Each row comes from the steps of one walk. Every step used is in the known rows, and no mark comes twice. Write the walk behind each row, first mark first.
Known rows
t -> d -> c -> v: [  5.2  12.8  14.9  -9.0   2.9  -4.8   3.9  -0.3  -9.3 -10.6  -0.9   6.6
  15.6  -8.2  14.4  -7.0   8.6 -17.6  -7.1  -4.5  -6.7   2.5  20.5  10.4
 -17.5   4.0 -22.7 -16.4   9.6 -10.7  -3.2 -21.5 -21.4  14.1  15.0 -11.3
 -58.1  -7.9  -4.8 -34.9   3.7  -1.6  30.7  -9.3]
t -> d -> r -> c -> v -> f: [  2.2 -12.9  16.3  -8.0   8.6   4.8   7.9  -1.0   7.0   5.8  -2.0   1.6
  16.6  15.3  -4.6   5.9  16.5 -17.5  -6.9  -5.6 -12.9  13.6  30.1   2.2
 -30.6  -0.9 -24.9 -16.8  14.5  -1.5   2.6   6.7 -26.6  15.9  15.3  12.7
 -50.2   8.4  -0.4 -21.3  20.8  -2.2  37.1  -4.3]
l -> r -> t -> d -> c -> v: [  2.8  14.0  19.8 -11.1 -13.3 -10.2   5.3   4.6 -20.6 -12.0   1.2   7.3
  34.2 -47.4  18.5   8.1 -14.2 -27.4 -11.8  -4.3  -9.6   8.9  19.5  12.5
  -7.3  -6.1 -23.3 -19.0  11.0  -6.1   0.9 -23.7  -6.2   3.8  20.7  -4.9
 -66.6   5.7  -6.1 -17.6  15.1   0.6  37.5 -10.3]
d -> r -> c -> f -> v: [ -6.6  -2.1  33.0  -9.1  -7.8   1.9  16.0 -11.3 -21.4  -6.6   5.6  13.2
   5.9   5.6  11.8  20.3  -1.8  -8.8  11.0   0.4 -15.4  15.5  18.0  11.9
  -3.6 -18.2 -19.7  -1.7   6.7 -20.4  -8.6   7.3 -25.2  -0.6  19.1   6.3
 -25.0  -1.8  -2.2 -29.4   0.8 -10.6  30.3  -0.5]
c -> t -> d -> r -> l -> f: [ -0.1  29.8   4.3 -12.4 -14.1  -1.4   7.7 -14.1   6.9  10.9  -0.5  18.0
   6.0  -0.8  13.2   6.7  20.4 -30.1 -13.9   7.6 -10.1   7.0  15.3   7.0
  14.0  -0.5 -35.6 -14.3   5.3   8.2   3.1 -13.6 -25.3  12.8   7.1  -5.1
  -6.7   2.7  -6.9 -30.5  14.8  -2.6  27.2  -7.5]
r -> l -> d -> c: [  3.6 -17.4   5.9 -13.5   0.6 -22.4   5.5   2.9 -10.3  -8.9   1.1  24.3
 -11.8  16.6  12.5  23.4  25.5   1.9   0.1  -7.7 -10.7   2.8  10.4   7.7
  33.2   4.7 -27.0 -20.3   0.7  -0.1  -2.8 -25.9  -0.6   3.0   8.4  10.0
   6.3  -5.5  -3.3 -44.4  -3.9  -4.4   8.2 -11.6]
m -> f -> l -> d -> r -> c: [-10.9 -18.3  37.9 -13.2   5.4 -11.3   8.5  -1.0  10.3  -5.4   9.4  15.2
  -6.2   3.3   2.2  17.5  24.6  22.7 -10.4   1.5 -13.7  -3.1   2.3  12.3
  45.8   4.9 -10.9 -19.5   5.8  -6.3  -6.8 -23.5 -24.3   8.9  32.4  18.3
  36.8  13.3   2.5 -32.2   4.1  -7.8  17.0  -2.5]
r -> t -> f -> m -> d: [ -3.5 -24.5  11.8  -7.7  -1.6  -0.1   3.0 -11.1   0.4 -13.5  17.1  16.1
  52.0  29.5  11.4  -6.8  -8.6  15.6   7.3  -3.6  -5.3 -10.8  12.7   4.6
   6.9  33.6 -16.2 -14.6  15.0  -6.0 -10.7  -3.3  15.5 -11.2  15.3  11.6
  19.4   4.7  -7.7  -8.6  10.3   4.7  -9.9   1.0]
c -> f -> l -> r -> t: [-16.0   0.8  43.9 -14.7 -10.9  -2.9   5.9  -4.5   1.5   1.0  12.5  12.7
  33.7 -30.6  22.2  -6.5 -10.0 -13.8   5.0  -6.4 -10.4   6.6   1.5  -5.5
  24.9  -0.8 -11.9   4.4   6.7 -20.5  -4.9 -13.3  -0.5 -23.1  21.7  16.7
  -7.6  -0.2  -5.2 -27.9  18.4   8.1  30.8  -2.6]
v -> f -> l -> r -> t: [-11.2 -25.4  39.2 -14.4   6.1  -3.7   4.6   1.6  19.7   4.7   7.7  11.2
  19.5   2.8  16.6  -2.3  14.5  -4.2  10.4 -12.8 -10.7   4.7  -0.5 -13.7
   7.5  -3.9  -8.6   0.6  15.9 -10.1  -4.0  -4.9  18.0 -22.0  10.6  32.8
  -1.5  11.2   0.5 -24.4  22.5   9.4  18.1  -6.4]
d -> c -> f -> m: [ -4.3   5.2  34.6  -9.6  -9.4  -4.2   6.7 -10.8 -22.6 -13.4  10.0  15.7
   1.1   2.4   2.2  -0.9  -6.2   0.8   8.8   6.3  -8.4  -0.3   8.4  -8.9
  36.6   5.2 -15.6   0.6  10.2 -28.2 -17.7 -14.2 -14.9  -9.3  14.2  -2.2
 -14.6 -17.6  -1.9 -26.3  -4.9  -5.3  19.4  -3.1]
t -> c -> v -> f -> l: [ -9.8 -11.8  38.2 -10.1  18.5  14.5   0.0  -1.7  39.5   5.4   8.5   5.6
  28.5  20.8  11.3 -25.7  28.2   3.9  -7.6  -8.2  -8.1  -0.3   3.2 -16.7
 -55.5  -7.3  -9.4   4.4  16.1  -5.9  -1.7 -12.3  -6.0  -6.2   6.9  10.7
  -6.2 -12.8  -3.4 -25.3  19.2  13.9  27.3  -2.9]
r -> t -> d -> c -> v -> f -> m: [  7.5   0.8  34.4  -7.2   1.9  -1.6   1.8  11.2 -10.7  -0.8   3.2   6.1
  38.5  11.8  -0.3   4.5  -2.5 -12.8 -12.0   0.5  -8.9   1.3  13.8  -7.8
  -3.4   3.7 -15.7 -14.6  27.4 -10.6  -2.1 -13.0   0.5  -3.8   5.0  -5.5
 -42.3  -4.5  -2.3   4.8  23.5  -0.5  26.7  -6.5]
d -> c -> f -> m -> r: [ -0.7   0.7  33.9  -8.4 -12.7   0.1   3.4 -16.3 -19.5 -14.2  13.2  16.7
  -3.3  12.3  -3.0  -9.1  -5.9  -0.8   1.3  22.3  -7.7  -8.0  10.6   3.7
  35.3  -7.0 -19.6  -8.1  12.5 -22.9 -10.5 -17.9 -12.6 -11.9  28.7   6.6
 -12.9 -10.3  -1.3 -16.1  -1.3  -8.2  29.8   0.3]
v -> f -> m -> c -> d: [  5.8 -27.7  30.3  -7.0  -4.1  -3.8   3.2 -23.9  12.3   2.2   7.2   9.3
  -4.4  23.3   5.6   1.2  23.1   2.1  -1.6 -14.4   0.0  -7.2   7.5 -15.3
  -6.1   4.6  -7.7  -3.4  20.4 -22.6  -8.1  -0.8  19.0 -14.2   2.3   9.3
  -4.2  -7.5   4.0 -15.1  19.3  -4.0   3.1  -4.9]
m -> t -> c -> f -> l -> d -> r -> v: [ -9.1  -8.2  32.4  -9.8  14.4  -5.4  -8.4 -11.5  10.0  -3.8  14.9  12.5
  28.9 -39.4  -6.6   7.7 -16.3  20.3 -10.7  30.3 -10.1  -8.1  10.5  -0.9
 -14.2 -10.3 -15.8  -5.2  11.9  -7.1  -5.1  -3.8 -36.8   7.3  25.6  -4.2
  -8.9 -16.0  -4.1  -4.6  19.0   2.6  18.6   0.0]
c -> v -> f -> m -> r -> t: [  2.7 -20.6  29.1  -8.0   3.4   9.3   2.5  -7.1   3.2   1.3  14.8  10.9
  39.7  22.2   3.3  -8.9   7.5  -6.6  -4.4   2.5 -11.7  -0.9  -1.8  -5.9
  -4.0  -6.1 -18.8  -9.8  21.2  -8.3   7.4 -18.8  16.3 -21.1  21.1  21.8
 -22.3  13.1  -1.2  16.0  25.8   0.5  36.0  -1.0]
l -> r -> c -> v -> f -> m: [ -0.8 -21.9  14.2 -13.5 -15.2   0.2  12.4  -8.0   1.0  -4.4  11.9  11.4
  22.5 -15.5  -4.6   6.9   3.6  -3.5  -0.6 -14.4 -18.1  14.8   5.1 -15.2
  -1.6  -9.4 -18.2  -2.0   2.6 -11.7  -2.5 -22.5  10.6 -15.6  13.3  12.6
 -17.4   6.2   1.0  -6.7  21.0   0.1  24.2  -0.4]
t -> f -> r -> l -> d -> c: [ -0.7 -11.8   7.3 -13.5  -7.2 -20.2  10.9   5.5 -11.7 -10.8   5.7  25.3
   3.9   5.5   7.3   5.4  16.7  -8.8  -6.0  10.3  -7.8  -0.7  18.9  -2.4
  17.8   1.8 -23.4 -22.4   7.7  10.9   5.6 -12.8  10.8  -3.6   0.1   7.2
  16.8 -18.6   0.9 -42.4  -6.4   3.3  -8.5  -3.2]
c -> d -> r -> f -> l: [-10.8  17.4  39.9  -9.4   3.2  -4.2   9.0  -4.8   7.7  18.0   5.2  18.3
 -15.1  11.2  13.1  -1.9  24.6 -23.1   5.0  -0.8  -4.1  -0.2   3.3   0.5
  -0.6  -4.6 -13.5  -3.8   9.0 -14.6   0.7  -0.7 -27.8   4.9  14.5   2.1
 -10.8   2.4   0.2 -43.0  18.7   3.8  19.0  -1.4]
m -> r -> t -> d -> c: [  4.2  -3.9  24.6  -8.2   1.0 -11.1  -3.7   3.5  -5.8 -11.1   0.7  10.6
  22.6  23.4   8.4   1.6  11.0  -8.6  -4.9  17.4  -4.9  -8.2  26.5  28.6
   5.5   4.0 -23.6 -29.8  24.4  -7.6   0.3  -8.2  -6.6   0.0  28.5  14.0
 -34.6  11.5  -5.9 -22.9  10.2  -6.9  33.6 -10.3]
t -> d -> r -> c: [ -4.7  -8.8   8.3  -9.6   4.8  -8.7   7.7  -5.9   7.2  -2.8  -1.1  10.2
   5.6  17.9  -0.4  11.2  24.5  -0.6   5.8   1.6 -11.8   6.5  32.4  14.8
   0.7  22.7 -26.9 -21.3  11.7  -7.2  -5.9   4.2 -32.8  12.8  19.6  10.4
 -25.9  11.5  -2.8 -36.5   8.9  -6.4  27.1  -6.5]
c -> v -> f -> m -> r -> t -> d: [  8.9 -13.4  20.7  -6.6   2.9   7.3  -1.3  -3.5   7.9   5.4   9.2   7.9
  49.7  20.2  -1.1 -16.6   5.7  -9.8 -12.8   7.8 -10.3  -4.8  11.4   2.5
 -14.3   1.3 -23.5 -18.8  26.1  -5.3  10.8 -15.1   7.8 -13.7  17.0   6.9
 -30.8   5.8  -2.2  20.2  34.3   2.5  32.4  -1.3]
c -> v -> f -> r -> l: [ -1.9 -13.5  17.9 -11.8  -1.9   1.7  16.4   0.6  12.1   9.4  10.0  17.3
   6.2  31.5  15.3  -6.8  33.2 -36.8  -1.9  -9.3 -11.5  15.3   5.0 -15.9
 -43.8 -13.0 -13.9   0.6  15.1   3.3  14.2 -10.5  19.6 -14.8  -0.1  10.7
 -21.1   0.9  -0.7 -28.0  10.4   3.8  23.4  -1.7]
c -> t -> f -> m -> r -> l -> d: [  5.9 -13.8  -8.9 -11.7  -9.8  -5.9   3.9 -12.3   7.2   0.8   9.7  22.7
  29.5  16.1   7.5 -12.6   9.3   7.1 -23.9   9.2 -10.6 -10.7   9.8   7.8
  54.2  -9.3 -42.5 -22.8  -1.6   9.7   6.2 -26.8   7.9 -17.1  12.0  13.7
  45.7 -12.8  -3.0   2.9  21.9   2.6   3.5   0.9]
l -> d -> r -> v: [ -2.6 -28.5   3.0 -12.7  13.4 -15.0   6.1 -10.5  -9.7  -8.0   8.7  17.6
  -1.1 -26.4  -1.4  17.1   0.5  14.7  12.3  -3.5 -16.9   3.5   8.6   5.7
   5.0  -8.5 -28.6 -20.1   4.8  -6.5  -2.9 -18.6 -29.8  18.0  17.7  13.7
 -34.7   3.3   0.3 -19.7   4.4  -1.2   1.0  -8.8]
t -> d -> r -> v -> f: [  0.9 -29.1  10.8  -9.0  17.5  -2.2   3.0  -5.5   5.3   3.5   0.5   6.5
   3.4  18.0 -11.3   0.9   3.9  -7.4  12.2   0.2 -12.9   3.6  25.9  -2.8
 -33.9 -14.5 -26.4 -15.0  24.5  -8.1  -2.8  11.9 -27.7  19.4   8.8  12.3
 -54.9   2.9  -0.2 -23.1  19.1   0.3   3.6  -9.4]
d -> r -> c -> t -> f: [ -9.9  -2.5  14.0 -10.4  -0.1   0.7  11.0  -7.8   3.6  -4.3   0.6   4.7
  25.3  10.3   9.0   4.5   6.8  -6.0  -6.8  -1.0  -9.5   8.3  29.7   7.7
  22.5  -7.6 -31.5 -12.3   3.1  -2.2  -8.6  12.3 -26.1   4.8  20.1  30.3
  -7.5   6.5  -3.4 -32.1  10.4  -3.9  27.3  -4.0]
c -> r -> l -> f: [-10.8  12.8  -1.7 -16.2 -16.2  -0.8   7.6  -5.0  -3.7   2.5   9.2  22.6
  22.5   7.3  13.9   3.8  27.7 -30.8   9.2  -1.0 -12.4   8.1  -4.3 -10.8
   1.0   8.9 -28.0  -2.8  -2.6  -3.4   5.2 -14.6  -1.9  -8.2  16.5   8.0
   8.7   1.5  -7.0 -48.3  -1.6  -0.3   4.5 -11.2]
d -> c -> f -> l: [-11.1   9.3  51.8 -12.0   1.2  -2.4   4.4  -0.2  -2.9  -4.8   7.5  11.5
  -0.7  10.5  13.9  -8.5   4.7  -8.9   3.2   2.8  -5.5  -1.4   7.2  -5.6
  23.2  -0.9  -7.7   2.6   9.0 -24.8 -14.9 -12.2 -20.0  -5.4  18.1   6.7
  -8.9 -16.8  -3.4 -51.1  -0.3   0.0  28.6  -3.6]
l -> d -> r -> c -> v -> f: [  2.9 -30.2  15.0 -10.6  11.7  -2.0   8.8  -2.7  -2.3   0.9   2.9   8.1
   8.0  -9.7  -2.9  20.7  16.3   3.1  -6.0 -11.5 -16.5  15.2  15.6   0.3
  -4.2 -10.2 -24.2 -18.4   2.5   2.7   3.8  -7.5 -19.1  13.8  16.7  26.7
 -31.8   7.1   4.2 -12.8  11.6  -1.5  29.0  -4.0]
r -> v -> f -> l -> d -> c: [  0.4 -34.5  36.1 -15.3  17.4 -15.9  -1.1  15.2   4.7  -2.4   6.9  13.2
   0.6   9.4  -7.7  12.5   6.4  14.7  -0.7  -3.2 -12.8  -4.1   2.6  -6.9
   3.2 -27.0  -9.2 -14.5  14.4 -11.3  -6.7 -22.3  -7.6   6.9   6.9  16.6
  -8.2 -12.8   1.8 -31.1  14.3   2.0  -6.0  -8.8]
l -> r -> f -> m -> t -> c -> v: [ -6.0  16.7  17.9  -9.7 -10.9  -0.4  -1.0 -20.8  -1.1 -13.1  17.4  20.2
  42.0 -43.8   6.6  -2.4  -6.9  -2.5  -3.3  18.5 -10.0  -0.3  -0.6   0.6
 -25.9 -17.9 -18.4   3.7   2.0  -7.4   2.5 -19.5   6.0 -13.3  20.1 -20.5
 -23.3   2.0  -5.9  -0.5  21.2   1.6  32.6  -1.4]

Write each row's walk
[ -5.5 -32.7  32.3  -3.1   9.1   9.3   2.2 -11.1  16.9  -3.4  14.6  14.2
  14.4  45.7  -1.7   9.1   6.2  24.3   1.7   9.9  -7.7  -6.6  17.5   0.1
 -39.7  10.3  -8.8 -10.6  32.4   3.0 -13.4  14.5  -2.4  -1.7  15.1  18.1
   2.6  12.1  -3.5  16.6  12.6   2.3   8.8   0.7] : v -> f -> m -> d -> r -> t -> c
[  7.7 -11.9  23.7  -8.8  -7.6   4.8   7.3  -2.5  -4.8   0.5  10.6  18.5
  -6.2  51.1  -3.7   2.2  14.6 -23.9 -14.5   8.6 -11.0  -0.8   2.6 -10.6
   5.2 -18.2 -23.1 -12.0  15.8   0.2   4.2 -27.4  12.5 -11.0  16.7   9.1
  -7.7   2.2  -2.0  -9.3  17.3  -6.8  33.1  -1.1] : d -> c -> v -> f -> m -> r -> l
[  8.3  10.0  41.3  -6.3 -11.4  -2.4   0.7   2.1 -29.7 -10.7   1.8  10.6
  33.1   9.8  16.1   3.2 -17.1 -20.0  -8.3  21.2  -7.2  -3.2  25.2  33.9
  -9.2 -30.5 -21.1 -19.2  24.5 -17.5   1.1  -1.7  -7.5  -5.9  23.9  -5.0
 -42.3  -9.1  -6.3 -11.0  10.6  -9.1  33.0  -4.5] : m -> r -> t -> d -> c -> f -> v
[  8.8 -28.6  -2.4 -10.6  -0.1 -12.7  -4.1 -15.4   4.2  -7.9   9.3  11.1
  27.9 -23.0 -14.0   2.7 -13.7   5.0   8.1  13.6 -12.7  -4.4  13.9  -9.9
 -12.0  -5.8 -21.1  -6.0  18.9 -13.5  -4.7  -1.9  10.1  -8.6   8.6  -7.7
 -32.2   0.5   0.5   6.5  30.3  -1.6  -5.6  -5.1] : l -> r -> v -> f -> m -> t -> d
[ -1.6 -19.0  31.9  -6.5  -2.5   0.0   5.8  14.1 -14.2  -5.9  13.2  11.1
  18.9  46.5   6.5  14.5  -2.0  -4.9   0.6   5.6  -6.7  -4.6  10.5   0.0
 -14.1  -4.9  -3.8  -9.8  24.3  -8.7 -13.8  11.5   8.6 -11.8  23.7  19.8
 -14.2   8.4  -2.0   7.7   3.1  -6.3  -1.8  -5.3] : v -> f -> m -> d -> c -> r -> t
[  8.7 -17.5  14.2  -9.0  -5.9  -0.8   1.4  -2.1  24.9   6.5   3.3   6.6
  26.9  47.4  -8.2  -8.5  22.8   6.1 -20.7  11.6 -11.0  -3.5  27.6  18.4
   6.6 -17.9 -25.2 -18.6  18.4  -8.0  -0.5  -3.8  -3.0 -14.7  16.6  18.0
   2.2   3.3  -1.2   8.0  32.0  -7.5  28.2  -0.8] : v -> f -> m -> r -> c -> t -> d
[  4.5  16.1  26.8  -9.9 -26.5  -2.3  12.6 -29.9 -12.6   2.9   6.1  23.7
 -17.7  -3.5  22.0  33.6  17.0 -34.3  -8.3  -2.5  -4.6   3.2  -0.4   0.8
 -16.3 -11.5 -17.7  -9.8   9.4  -3.7   3.7 -14.8   6.6   5.3   5.1 -15.4
   0.2  -0.3  -2.6 -38.4  10.6 -11.5  12.0  -4.6] : m -> c -> d -> r -> l -> f -> v
[  0.2 -25.3  22.3  -7.2 -12.0  10.2   3.3 -10.1  11.9  -8.2  19.0  11.9
  45.2  -9.5   8.1  -1.5 -13.9   9.0 -12.6  -5.5 -10.7   1.3   9.3   0.0
 -60.0 -11.5  -9.7  -5.6  18.5   2.6  -4.0 -14.1  19.8 -12.0  17.1   5.5
 -14.9   6.7  -6.5  24.1  22.9   9.3  14.5   1.9] : l -> r -> t -> c -> v -> f -> m -> d
[ -4.5 -19.8  35.8 -12.9  14.5  -6.3   8.2   7.3  25.6  14.2   1.6   8.1
  -2.4  14.2   5.4  15.6  28.8  13.2 -18.2  -3.8 -13.4   6.4  12.9   3.5
  27.7 -21.8 -15.2 -12.7   5.5   1.5  -5.6  -2.8 -22.5   0.8  12.6  34.7
  13.2   2.8   4.7 -10.1  21.9  -1.2  27.5  -2.1] : v -> f -> l -> d -> r -> c -> t
[  0.7  -4.5  16.0 -14.5  -7.0 -19.6   8.5  10.1 -15.5 -14.1   8.6  12.8
  28.8 -36.0   3.9   2.5 -15.6  -2.0 -18.5  13.1 -10.0  -0.5  20.6  10.1
  -2.1 -46.0 -20.3 -20.6  10.1  -0.9   1.2 -16.9  -8.8   4.4   6.9   6.6
 -24.8 -21.1   0.2 -16.2   3.7   1.0  -8.1  -4.8] : l -> d -> c -> t -> f -> r -> v
[ -1.6 -14.9  18.5  -9.4 -19.9  -7.2   6.3  -7.8 -21.3 -24.5  15.2  17.3
  28.4  -8.9   8.0   8.0 -30.6   5.1  -0.1   4.9  -5.9  -8.5  16.8   5.2
  19.6  10.2 -15.0 -18.2  12.4  -2.6 -16.0 -10.1  17.1  -6.9  21.4   8.7
   3.0   5.1  -5.1  -9.1   5.0   1.3  -6.7   0.1] : l -> r -> t -> f -> m -> d -> c
[  6.6 -39.7   7.6  -8.5  21.0 -12.9  -1.9 -16.3  -5.8  -5.9  12.2  16.2
   3.6 -14.6 -18.2  24.0  -4.3  25.2   9.6  18.2 -14.6  -5.3   2.6 -14.2
  16.5  -2.3 -20.4 -11.4  16.1  -5.8  -6.1  -1.1  -7.7   3.6  11.7   8.0
 -19.0   3.2   6.6  18.1  16.8  -5.9  -3.7  -3.5] : l -> d -> r -> v -> f -> m -> t
[ 13.6 -22.2  21.3  -8.7   3.9  -1.8   1.6  -6.6 -12.2  -9.2  10.1  15.0
  -1.4  -3.5  -7.0  -2.0   6.2  10.8 -14.5  10.5 -11.7  -7.1   2.2  -0.7
  15.2 -21.4 -21.0 -21.6   9.9  -2.0   2.1 -33.9   1.8  -1.5  18.4  11.2
 -20.2  -8.9   6.2  10.8   8.7  -2.2  20.7  -0.9] : l -> d -> c -> v -> f -> m -> r
[  8.4 -24.1  27.9  -8.9  -4.8  -3.8   5.7   3.0  -2.3  -7.6  13.7  10.1
   3.9  39.3  -1.7  13.3 -15.6   5.6 -11.7  -0.7  -9.4  -4.0  13.4   9.8
 -21.8 -45.1  -7.3  -8.3  20.2 -12.6 -18.6 -11.3  -0.7   3.8  13.4   7.9
 -22.2   0.3  -4.9   4.0  14.5  -9.7  -2.8  -3.2] : r -> v -> f -> m -> d -> c -> t
[ -1.2  22.2   6.0 -11.2 -15.1   4.0  -4.5 -23.7  10.9  -7.2  17.9  24.0
  49.2 -15.1   2.0   6.9  14.1  -4.5 -13.2  21.5  -9.7  -2.1  -9.3 -16.9
 -16.1  26.8 -22.2   1.3   5.4   2.7   4.6 -35.4  10.9 -11.4  10.3 -27.9
  22.2  -4.2 -10.9 -10.3  16.1  -0.7  27.4  -1.2] : r -> l -> f -> m -> t -> c -> v
[  1.4  12.5  27.4 -10.6 -25.1  -3.2  12.3  -8.3 -28.1 -15.9  19.5  24.0
   0.6 -17.1  10.5   8.5 -22.3 -17.1  -4.8   0.0  -9.9   1.2   2.6  16.6
 -13.3 -32.7  -9.7 -10.2  -1.7  -6.9  -5.9 -34.1   2.8   5.0  25.7 -15.7
 -36.3   7.7  -5.6 -14.5   7.4  -4.0  18.3   1.1] : l -> r -> f -> m -> d -> c -> v
[  0.3  28.4  21.7 -11.3 -22.4   4.7   8.5 -28.2  -2.9   2.7  14.2  22.0
  10.0 -10.5   1.5  12.9   6.6 -30.7 -22.5   9.0  -9.0  -2.0   0.7 -12.3
   7.7  17.0 -23.4 -18.3   8.9   5.6   5.8 -38.5  -7.0   9.5  10.2 -28.6
 -10.5   1.0  -6.3 -17.5  24.4  -7.5  33.7  -2.0] : t -> d -> r -> l -> f -> m -> c -> v
[ -6.4 -15.5  33.5  -9.0  24.8   9.4   1.9  -4.4  27.7   7.6   7.0   9.6
   6.4 -12.9   4.4 -10.2  21.7  16.0 -15.3   1.1 -11.4  -0.9   4.8 -13.8
 -33.9 -10.1 -16.1  -9.1  11.8   8.7   0.8 -13.3 -26.0  10.3   9.1  12.0
  -9.1 -14.2   3.6  -4.4  16.5  14.2  24.6  -0.3] : t -> c -> v -> f -> l -> d -> r
[ -7.4 -19.4  34.7  -8.0  10.5   3.4   0.5  -0.9  31.3  15.7   6.0   6.4
   1.2  12.8 -10.3  -2.3  12.1  -0.6  -6.9   3.1  -7.3  -2.5  14.1 -17.3
 -63.8 -17.7 -13.1  -2.5  28.7 -10.1  -4.5   7.2 -29.5   8.5   8.4   8.4
 -13.6 -11.0  -1.0 -18.7  28.7   9.7   1.0  -2.1] : t -> c -> d -> r -> v -> f -> l
[  0.7 -22.3  11.2 -11.3   0.4  -2.5   7.8   3.1  21.3   5.5   9.5  19.9
  20.6   5.2   7.6  -4.1  33.2  -5.4 -18.6  -0.2 -12.5   9.1  11.1  -7.6
 -62.6 -19.4 -18.1  -9.9  14.0  16.0  17.6 -17.1  13.2  -8.7  -4.2   4.0
  -0.6 -16.8  -0.7  -9.6  11.6  11.4  12.7  -1.4] : t -> c -> v -> f -> r -> l -> d
[  1.7  -7.3   9.9 -10.5   0.1  -6.2  13.5  -4.6 -13.0  -7.6  -0.6  11.4
  26.7 -17.0  16.7  18.3  -1.1  11.1 -13.2  -1.3 -14.7   7.2  22.7  21.3
  18.8 -31.0 -32.7 -20.0  -2.1   2.8  -3.8   0.5 -19.3   5.9   9.4  13.2
   1.4  -9.5   1.3  -8.4   8.6  -3.9   7.9  -1.5] : l -> d -> r -> c -> t -> f -> v
[  0.2  -3.7  37.5  -4.5  -6.1  -0.4   8.9 -19.4 -17.9  -5.3   2.6   7.4
  25.6  -6.4  27.3  17.7  -8.9 -19.7  -6.7  -5.3   0.5  -3.4  18.1   5.5
 -15.8  -8.9 -17.7 -15.1  21.8  -9.5  -1.6  16.7   6.3  -1.3  11.0   5.7
 -23.6  -1.1  -0.9 -17.6  17.9  -4.7   9.1  -4.6] : m -> c -> d -> r -> t -> f -> v
[  3.2 -21.1  28.2  -5.9  -9.2  -2.2  10.8 -22.6   8.2  14.0   6.1  16.7
 -31.5  44.7   2.0  20.9  25.0 -20.3  -9.6  -7.3  -2.6  -1.7   9.8 -22.2
   5.7   3.7 -16.5  -7.3  21.8  -5.8  -3.7   4.6   9.7  -7.3   2.9   8.5
   5.8   1.9   2.5 -14.4  25.0  -8.3  12.3  -2.7] : v -> f -> m -> c -> d -> r -> l
